Here is a tiny trained network, its code and every weight. The questions are about switching its units off for an input and a class, where a switched-off unit gives its printed mean instead of its output.

import numpy as np


def w(rows, s, z=0):
    codes = np.array(rows[::2]) - 128.0
    scale = np.full(codes.shape[1], s)
    scale[-1] = z or s
    return codes * scale


def f(y):
    return y / 2 * (1 + np.tanh(0.7978845608 * (y + 0.044715 * y**3)))


def log_softmax(a):
    a = a - a.max(-1, keepdims=True)
    return a - np.log(np.exp(a).sum(-1, keepdims=True))


def net(x, mask):
    res = np.array(x, float).reshape(1, 7) / 4 @ E
    y = f(res @ A[0][:, :-1].T + A[0][:, -1])
    res = res + np.where(mask, y, B[0][:, -1]) @ B[0][:, :-1]
    return log_softmax(res[-1] @ U[:, :-1].T + U[:, -1])


A, B = {}, {}
E = w([
[171,44,8,145,177,147,207],'x0',
[129,123,133,131,123,128,127],'x1',
[205,199,128,176,109,151,158],'x2',
[127,130,122,125,135,129,130],'x3',
[127,127,129,131,127,129,128],'x4',
[147,88,158,49,145,223,167],'x5',
[143,120,216,133,210,89,167],'x6',
],0.014)
A[0] = w([
[98,143,82,130,52,195,102,59],'n0',
[125,122,167,49,122,233,176,49],'n1',
[44,199,188,127,121,171,100,2],'n2',
[206,237,132,145,134,175,172,15],'n3',
[145,148,185,138,197,125,155,5],'n4',
[11,113,127,92,148,125,150,50],'n5',
],0.012,0.0034)
B[0] = w([
[233,194,209,62,215,75,193,210],'n0',
[82,151,103,213,93,37,133,246],'n1',
[79,75,76,224,165,231,224,229],'n2',
[223,57,106,167,100,149,3,214],'n3',
[209,188,163,76,191,107,162,197],'n4',
[216,92,190,134,35,150,43,194],'n5',
],0.011,0.013)
U = w([
[154,39,193,112,57,196,37,238],'0',
[165,187,233,64,226,129,217,29],'1',
[49,193,95,255,112,26,123,253],'2',
[104,14,21,161,196,248,250,22],'3',
],0.0096,0.0038)

Each question gives the input, the list of numbers given to net, and the class t.
The units are the neurons (one row each of A and B). Each row of codes is followed by its name. A weight is (code - 128) times the scale printed after its matrix; where a second scale follows, it is the last column's (A, B and U).
mask holds one flag per neuron, in row order. A switched-off neuron (its flag False) gives its mean, the last column of its row in B, instead of its output. The means were averaged over made-up inputs and are rounded, as every weight is.
A unit's drop is (log p(t) with every unit on - log p(t) with that unit switched off) / (log p(t) with every unit on - log p(t) with every unit switched off).
The circuit of an input: a set's keep is (log p(t) with only the set's units on - log p(t) with every unit switched off) / (log p(t) with every unit on - log p(t) with every unit switched off). Starting from all 6 units, units are removed one at a time, each time the one whose removal leaves the highest keep (on an exact tie, the one counted first), for as long as the keep stays at least 0.8.
circuit, biggest first: the units of the circuit, biggest drop first
unit that matters most: the unit with the biggest drop
k most important neurons: the k neurons with the biggest drops, biggest first
drop of u: that unit's drop, to one decimal
input [-6,6,2,5,6,4,-4], class 3: circuit, biggest first	n2
input [-8,2,5,6,1,0,6], class 3: 3 most important neurons	n2, n0, n3
input [7,8,-6,-5,-4,7,8], class 1: 2 most important neurons	n4, n2
input [4,2,2,-6,-3,6,3], class 2: 2 most important neurons	n1, n2
input [8,-2,8,-6,4,3,1], class 0: 2 most important neurons	n3, n2
input [-6,8,7,-6,-5,-4,-4], class 0: 2 most important neurons	n3, n1
input [3,-1,-3,-3,-1,1,-5], class 1: 3 most important neurons	n0, n2, n3
input [-7,-6,-4,-4,-5,-6,-4], class 3: 2 most important neurons	n2, n1
input [-5,2,-5,4,1,-4,5], class 0: 3 most important neurons	n5, n1, n0
input [-5,2,-3,-8,-5,-4,8], class 1: 2 most important neurons	n4, n1
input [5,4,-7,4,8,1,-2], class 0: 2 most important neurons	n5, n2
input [6,-8,-1,8,-4,-3,6], class 1: 4 most important neurons	n2, n4, n1, n3
input [6,3,-5,-5,2,-6,8], class 1: circuit, biggest first	n1, n2
input [2,-7,1,-6,-6,-5,-6], class 1: 2 most important neurons	n0, n1
input [-5,2,6,-8,-1,3,6], class 0: 2 most important neurons	n3, n0
input [1,2,8,-7,-6,3,4], class 0: circuit, biggest first	n3
input [-1,-7,7,3,8,8,-1], class 2: 2 most important neurons	n1, n5
input [-2,6,1,6,-8,6,-5], class 2: 2 most important neurons	n1, n4
input [-8,-6,-7,7,-6,3,4], class 3: drop of n4	0.0
input [3,8,-8,-8,1,3,-5], class 0: unit that matters most	n5
input [1,-1,0,-7,1,1,-6], class 1: drop of n0	0.2
input [-5,8,-1,-1,-5,5,-1], class 2: drop of n1	1.1
input [3,4,-1,-4,-7,6,-7], class 1: drop of n0	1.1
